Below are the code and all the weights of a small trained network. Each question names an input and a class and asks about switching units off, where a switched-off unit gives its printed mean instead of its output.

import numpy as np


def w(rows, s, z=0):
    codes = np.array(rows[::2]) - 128.0
    scale = np.full(codes.shape[1], s)
    scale[-1] = z or s
    return codes * scale


def f(y):
    return np.maximum(y, 0)


def log_softmax(a):
    a = a - a.max(-1, keepdims=True)
    return a - np.log(np.exp(a).sum(-1, keepdims=True))


def net(x, mask):
    res = np.array(x, float).reshape(1, 7) / 4 @ E
    y = f(res @ A[0][:, :-1].T + A[0][:, -1])
    res = res + np.where(mask, y, B[0][:, -1]) @ B[0][:, :-1]
    return log_softmax(res[-1] @ U[:, :-1].T + U[:, -1])


A, B = {}, {}
E = w([
[143,148,129,98,58,105],'x0',
[36,137,114,142,96,89],'x1',
[132,144,137,177,100,180],'x2',
[105,134,179,181,189,59],'x3',
[30,128,140,123,166,116],'x4',
[184,75,189,175,92,79],'x5',
[82,182,87,245,126,92],'x6',
],0.011)
A[0] = w([
[117,63,112,189,67,115,186],'n1',
[153,108,118,136,123,123,165],'n2',
[115,135,105,129,65,83,175],'n3',
[55,128,79,111,146,129,252],'n4',
[55,93,146,106,136,175,71],'n5',
[131,66,188,156,100,126,249],'n6',
[157,49,191,65,84,148,191],'n7',
[250,131,89,114,149,134,208],'n8',
[154,170,111,144,87,205,92],'n9',
[138,120,202,182,220,39,167],'n10',
[83,112,142,184,165,163,94],'n11',
[201,101,123,132,112,91,85],'n12',
[124,173,79,161,79,106,205],'n13',
[28,127,50,62,144,71,216],'n14',
],0.013,0.0029)
B[0] = w([
[121,207,131,182,142,114,183],'n1',
[123,136,114,100,153,83,155],'n2',
[181,168,106,162,145,114,177],'n3',
[146,219,169,124,123,24,198],'n4',
[184,153,100,106,95,70,166],'n5',
[99,138,142,125,126,66,195],'n6',
[42,38,13,61,53,142,247],'n7',
[165,187,138,1,157,143,232],'n8',
[74,135,172,197,198,141,190],'n9',
[24,31,173,109,88,157,232],'n10',
[59,49,137,100,124,103,174],'n11',
[98,127,120,32,83,106,190],'n12',
[47,233,208,243,174,143,189],'n13',
[181,234,178,93,180,45,231],'n14',
],0.0091,0.015)
U = w([
[48,59,124,189,75,141,210],'0',
[204,84,46,246,124,138,1],'1',
[148,129,84,206,112,158,49],'2',
[131,105,115,93,134,194,83],'3',
[247,112,97,239,69,181,12],'4',
[109,84,159,135,59,52,103],'5',
[120,218,227,216,212,100,191],'6',
[191,169,71,103,68,83,170],'7',
],0.011,0.0053)

Each question gives the input, the list of numbers given to net, and the class t.
The units are the neurons (one row each of A and B). Each row of codes is followed by its name. A weight is (code - 128) times the scale printed after its matrix; where a second scale follows, it is the last column's (A, B and U).
mask holds one flag per neuron, in row order. A switched-off neuron (its flag False) gives its mean, the last column of its row in B, instead of its output. The means were averaged over made-up inputs and are rounded, as every weight is.
A unit's drop is (log p(t) with every unit on - log p(t) with that unit switched off) / (log p(t) with every unit on - log p(t) with every unit switched off).
The circuit of an input: a set's keep is (log p(t) with only the set's units on - log p(t) with every unit switched off) / (log p(t) with every unit on - log p(t) with every unit switched off). Starting from the 12 units with the biggest drops (on a tie, the unit counted first), units are removed one at a time, each time the one whose removal leaves the highest keep (on an exact tie, the one counted first), for as long as the keep stays at least 0.8.
circuit, biggest first: the units of the circuit, biggest drop first
unit that matters most: the unit with the biggest drop
top k neurons: the k neurons with the biggest drops, biggest first
drop when u is switched off: that unit's drop, to one decimal
input [3,7,6,-3,6,-2,-5], class 7: unit that matters most => n5
input [-4,-8,-6,2,-6,5,2], class 3: circuit, biggest first => (n8; n10)
input [8,3,4,-5,2,6,-3], class 0: circuit, biggest first => (n14; n7)
input [2,2,2,-5,0,1,-2], class 0: top 3 neurons => (n14; n8; n4)
input [6,-6,3,-1,0,1,-8], class 3: circuit, biggest first => (n14; n4)
input [-3,-3,5,-4,0,7,1], class 7: circuit, biggest first => (n10; n13)
input [7,-7,-8,6,-4,-4,-1], class 3: top 2 neurons => (n14; n4)
input [0,-2,-5,5,-7,2,-3], class 3: circuit, biggest first => (n8; n4; n14)
input [-3,-1,1,-4,3,-1,-3], class 7: top 4 neurons => (n10; n5; n13; n11)
input [-4,6,4,-6,-1,4,-8], class 0: top 4 neurons => (n7; n14; n4; n8)
input [-1,-5,-2,6,2,2,-3], class 0: circuit, biggest first => (n10; n14)
input [-5,6,-3,4,3,5,2], class 5: top 3 neurons => (n10; n11; n13)
input [2,-6,-4,7,-8,6,7], class 5: top 2 neurons => (n10; n12)
input [-4,-4,-1,5,4,0,1], class 0: circuit, biggest first => (n10)
input [5,7,-1,4,-5,-4,-5], class 7: top 4 neurons => (n9; n10; n13; n1)
input [-3,-3,1,8,-7,0,-1], class 3: top 2 neurons => (n8; n4)
input [-4,-8,1,5,-2,0,5], class 0: top 2 neurons => (n10; n14)
input [-2,3,7,-7,-7,-2,-8], class 3: top 2 neurons => (n8; n9)
input [4,0,-3,0,-4,5,-1], class 7: top 2 neurons => (n10; n8)
input [0,-6,-2,7,-5,-1,-4], class 3: unit that matters most => n8
input [-2,-3,-3,5,-5,0,-6], class 3: drop when n8 is switched off => 0.3
input [-5,-5,5,3,3,0,-6], class 0: drop when n7 is switched off => 0.1
input [0,7,-6,-6,-6,7,-8], class 7: drop when n10 is switched off => 0.5
